Small tables with named rows and columns. After each table, cells are looked up by row and column.

vid
         bavagig  fut  notosig
zekere        65  158      140
gavekuz      139  122      104
tetupa        90   86      123
duder         42   69      149
kiro          95  193       76
pul          135  107      117
zifed        144  121       97
pid          175   53      148
divum        122  182       71
visovu       136  167       76
fafufir       81  132      134
gasi         134   99      123
til          145  120      104

What is the fut of duder in vid? 69
What is the fut of pul in vid? 107
What is the bavagig of pid in vid? 175
What is the fut of kiro in vid? 193
What is the fut of gasi in vid? 99
What is the bavagig of pul in vid? 135
What is the notosig of pid in vid? 148
What is the fut of gavekuz in vid? 122
What is the bavagig of zifed in vid? 144
What is the bavagig of gasi in vid? 134
What is the fut of fafufir in vid? 132
What is the notosig of tetupa in vid? 123
Row with the largest bavagig: pid

nid
|  | bolosa | gelolak | kat | lam | fur |
|---|---|---|---|---|---|
| piz | 74 | 145 | 108 | 215 | 127 |
| kip | 137 | 140 | 177 | 156 | 73 |
| ponel | 150 | 112 | 213 | 124 | 37 |
| kozumi | 88 | 134 | 141 | 178 | 154 |
| buf | 179 | 150 | 75 | 158 | 110 |
| siferuz | 154 | 76 | 157 | 104 | 212 |
| zuz | 142 | 183 | 154 | 79 | 155 |

siferuz, kat -> 157
piz, bolosa -> 74
kozumi, fur -> 154
kip, fur -> 73
zuz, kat -> 154
zuz, bolosa -> 142

nufiza.csv
,tofera,sevag,nitiso,tel
tubu,27337,26462,41298,50621
detava,35345,22015,33359,42584
manedup,16202,43768,22870,44321
rupaf,38822,71068,68501,40382
baz,48477,38135,44369,33292
deg,50499,44438,61679,35807
riki,11107,58594,10409,37388
gizoro,41116,40985,27049,28891
peg,42317,22994,49147,42589
dariref,30741,80177,52351,36087

What is the sevag of dariref in nufiza? 80177
What is the tel of deg in nufiza? 35807
What is the sevag of detava in nufiza? 22015
What is the sevag of manedup in nufiza? 43768
What is the sevag of baz in nufiza? 38135
What is the sevag of peg in nufiza? 22994
What is the tofera of peg in nufiza? 42317
What is the tofera of dariref in nufiza? 30741
What is the tel of manedup in nufiza? 44321
What is the tofera of manedup in nufiza? 16202
What is the nitiso of rupaf in nufiza? 68501
What is the tel of tubu in nufiza? 50621
What is the sevag of riki in nufiza? 58594
What is the nitiso of peg in nufiza? 49147
What is the tofera of deg in nufiza? 50499
What is the tel of riki in nufiza? 37388
What is the tel of gizoro in nufiza? 28891
What is the tofera of tubu in nufiza? 27337
What is the tofera of baz in nufiza? 48477
What is the tofera of gizoro in nufiza? 41116

relemu:
         tazel    ruk    zus  ralabu    zan    fuv    buk    bog   siba
sira     63.21  58.94  53.43   64.10  50.97  66.41  53.33  68.67  49.06
tefaf    57.17  77.05  46.79   65.18  32.07  89.02  38.10  79.52  39.91
vos      48.36  72.21  45.69   67.86  47.61  64.82  53.44  60.76  46.06
tifegav  64.31  50.44  58.28   74.49  46.28  77.28  52.36  63.09  45.46
segefir  37.69  86.83  46.95   81.84  45.30  69.36  37.25  90.37  40.72
bisagen  39.54  89.07  24.72   87.09  26.81  80.94  42.41  64.28  62.54
dib      54.93  82.84  45.85   67.36  61.60  58.43  66.25  44.98  62.35
foluf    81.42  47.55  52.12   66.96  48.87  59.19  51.73  78.91  42.03
boda     78.29  39.91  84.21   45.84  70.36  46.60  70.98  63.64  55.83
ziki     74.29  58.83  55.34   56.48  56.55  62.69  55.01  72.32  54.23
mun      53.53  57.43  69.81   46.88  82.90  38.15  75.28  47.12  69.67
kunaf    86.91  30.27  85.65   44.46  76.39  42.84  74.94  48.22  70.09
sul      51.96  79.47  37.02   84.49  37.88  81.70  42.16  71.75  45.63
batifem  72.03  49.67  64.99   41.69  93.53  25.83  85.03  33.87  73.69

tifegav, siba -> 45.46
sira, ruk -> 58.94
bisagen, siba -> 62.54
tifegav, ruk -> 50.44
dib, ralabu -> 67.36
foluf, bog -> 78.91
tefaf, ralabu -> 65.18
mun, zus -> 69.81
boda, bog -> 63.64
bisagen, buk -> 42.41
tifegav, ralabu -> 74.49
bisagen, tazel -> 39.54
boda, ralabu -> 45.84
tifegav, zan -> 46.28
vos, ralabu -> 67.86
sira, zus -> 53.43
sira, siba -> 49.06
sira, zan -> 50.97
batifem, ruk -> 49.67
Which row has the largest buk? batifem

